Below are the code and all the weights of a small trained network. Each question names an input and a class and asks about switching units off, where a switched-off unit gives its printed mean instead of its output.

import numpy as np


def w(rows, s, z=0):
    codes = np.array(rows[::2]) - 128.0
    scale = np.full(codes.shape[1], s)
    scale[-1] = z or s
    return codes * scale


def f(y):
    return y / 2 * (1 + np.tanh(0.7978845608 * (y + 0.044715 * y**3)))


def log_softmax(a):
    a = a - a.max(-1, keepdims=True)
    return a - np.log(np.exp(a).sum(-1, keepdims=True))


def net(x, mask):
    res = np.array(x, float).reshape(1, 8) / 4 @ E
    y = f(res @ A[0][:, :-1].T + A[0][:, -1])
    res = res + np.where(mask, y, B[0][:, -1]) @ B[0][:, :-1]
    return log_softmax(res[-1] @ U[:, :-1].T + U[:, -1])


A, B = {}, {}
E = w([
[187,213,117,107,173,27,238,106,168,151,194,139],'x0',
[138,164,181,164,98,137,158,116,125,127,156,82],'x1',
[145,194,1,192,93,125,61,45,93,184,98,97],'x2',
[94,133,190,63,192,94,43,86,114,174,184,90],'x3',
[67,178,159,132,172,71,119,142,239,46,59,193],'x4',
[111,161,215,167,138,120,173,88,139,91,153,190],'x5',
[191,127,142,12,115,156,119,47,90,171,105,187],'x6',
[214,143,229,103,28,168,146,166,212,99,95,53],'x7',
],0.0068)
A[0] = w([
[133,80,143,34,26,215,83,185,127,91,67,70,192],'neuron 0',
[189,46,105,79,89,169,164,101,59,166,92,108,143],'neuron 1',
[177,180,31,189,170,143,135,154,127,167,87,77,121],'neuron 2',
[131,84,73,140,153,138,217,151,124,118,102,243,138],'neuron 3',
[141,157,23,93,136,67,110,148,131,115,55,152,166],'neuron 4',
[86,132,61,156,117,110,122,50,66,104,71,225,180],'neuron 5',
[106,206,138,83,189,61,156,142,216,63,101,190,253],'neuron 6',
[112,109,30,134,178,66,87,177,211,110,103,97,149],'neuron 7',
[152,130,70,20,141,152,119,75,21,190,166,112,144],'neuron 8',
[140,207,243,71,105,127,146,80,166,81,106,210,248],'neuron 9',
[169,120,38,47,182,154,87,65,55,223,132,145,207],'neuron 10',
[15,198,49,199,144,156,39,87,123,119,78,157,159],'neuron 11',
[157,138,131,103,82,61,162,108,152,149,184,107,144],'neuron 12',
[122,72,171,121,50,217,115,173,149,159,1,72,201],'neuron 13',
[110,135,156,173,192,126,71,112,170,78,99,58,155],'neuron 14',
[141,201,124,181,97,133,206,135,145,180,193,64,143],'neuron 15',
[137,61,106,71,151,101,102,156,57,192,166,156,131],'neuron 16',
],0.0065,0.0043)
B[0] = w([
[100,49,124,170,107,153,161,108,50,107,96,191,224],'neuron 0',
[121,133,117,117,68,138,108,58,118,140,132,117,193],'neuron 1',
[188,141,71,88,133,113,126,162,129,174,156,120,173],'neuron 2',
[40,69,196,134,157,153,169,238,156,90,95,177,190],'neuron 3',
[97,102,107,77,157,85,119,163,157,157,128,123,190],'neuron 4',
[69,71,168,125,91,201,69,200,201,147,169,142,212],'neuron 5',
[93,165,254,101,129,91,120,130,245,163,70,82,248],'neuron 6',
[133,112,71,56,151,96,135,172,175,148,112,135,185],'neuron 7',
[150,88,175,155,120,143,91,87,95,166,118,71,225],'neuron 8',
[74,164,226,106,110,144,128,153,204,146,113,117,232],'neuron 9',
[102,93,140,113,114,126,52,106,110,194,138,71,255],'neuron 10',
[101,79,118,145,111,184,49,189,192,115,211,143,219],'neuron 11',
[146,138,133,170,84,121,126,80,133,127,162,137,161],'neuron 12',
[138,61,110,171,115,132,187,132,92,131,119,215,217],'neuron 13',
[122,90,124,111,111,120,97,174,147,179,165,155,161],'neuron 14',
[155,168,79,125,87,124,176,91,125,110,151,83,178],'neuron 15',
[125,81,176,130,118,131,135,116,78,155,113,98,192],'neuron 16',
],0.0083,0.01)
U = w([
[73,135,158,97,151,104,211,197,138,87,71,170,159],'0',
[146,113,40,114,125,134,93,184,132,128,144,180,16],'1',
[189,240,91,141,120,94,153,122,65,88,186,70,23],'2',
[180,117,117,110,130,103,99,39,2,175,98,78,35],'3',
[96,92,155,196,62,200,119,163,106,80,160,195,203],'4',
[157,200,161,95,139,123,132,113,139,92,102,162,6],'5',
[191,194,130,126,66,97,207,78,147,113,107,102,152],'6',
[94,142,158,56,120,132,61,157,187,192,146,77,215],'7',
],0.0076,0.0016)

Each question gives the input, the list of numbers given to net, and the class t.
The units are the neurons (one row each of A and B). Each row of codes is followed by its name. A weight is (code - 128) times the scale printed after its matrix; where a second scale follows, it is the last column's (A, B and U).
mask holds one flag per neuron, in row order. A switched-off neuron (its flag False) gives its mean, the last column of its row in B, instead of its output. The means were averaged over made-up inputs and are rounded, as every weight is.
A unit's drop is (log p(t) with every unit on - log p(t) with that unit switched off) / (log p(t) with every unit on - log p(t) with every unit switched off).
The circuit of an input: a set's keep is (log p(t) with only the set's units on - log p(t) with every unit switched off) / (log p(t) with every unit on - log p(t) with every unit switched off). Starting from the 12 units with the biggest drops (on a tie, the unit counted first), units are removed one at a time, each time the one whose removal leaves the highest keep (on an exact tie, the one counted first), for as long as the keep stays at least 0.8.
units of the circuit, in order: the units of the circuit, biggest drop first
k most important neurons: the k neurons with the biggest drops, biggest first
drop when u is switched off: that unit's drop, to one decimal
input [4,-5,5,-6,-1,-6,-1,0], class 1: units of the circuit, in order -> (neuron 6)
input [0,0,7,3,-5,5,-7,0], class 1: units of the circuit, in order -> (neuron 6; neuron 9; neuron 2)
input [-1,1,4,-2,-7,8,-7,8], class 6: units of the circuit, in order -> (neuron 15; neuron 11)
input [4,0,-6,-4,-4,-6,-5,0], class 1: units of the circuit, in order -> (neuron 6; neuron 9)
input [3,0,-6,-2,-6,1,-8,-5], class 0: units of the circuit, in order -> (neuron 11; neuron 10)
input [-1,2,6,-8,-5,-4,-3,0], class 1: units of the circuit, in order -> (neuron 2; neuron 6)
input [-8,-3,-4,4,-6,-1,-3,-1], class 3: units of the circuit, in order -> (neuron 5; neuron 11; neuron 9)
input [-6,-6,4,-1,5,-2,5,2], class 4: 2 most important neurons -> (neuron 0; neuron 13)
input [-8,-4,4,7,3,3,-8,-1], class 4: 3 most important neurons -> (neuron 6; neuron 10; neuron 11)
input [2,0,-6,1,1,5,6,-1], class 0: 4 most important neurons -> (neuron 10; neuron 11; neuron 5; neuron 8)
input [7,-6,-4,-4,1,-8,-5,0], class 0: 2 most important neurons -> (neuron 10; neuron 3)
input [5,2,6,3,1,-2,0,6], class 6: drop when neuron 4 is switched off -> 0.0
input [-4,8,7,2,7,-5,-3,8], class 4: drop when neuron 0 is switched off -> 0.1
input [4,-5,-5,-1,3,2,1,6], class 0: drop when neuron 8 is switched off -> 0.2
input [-2,3,5,-8,1,-6,0,-8], class 7: units of the circuit, in order -> (neuron 0)
input [-2,-6,4,5,8,-6,0,7], class 0: drop when neuron 0 is switched off -> 0.3
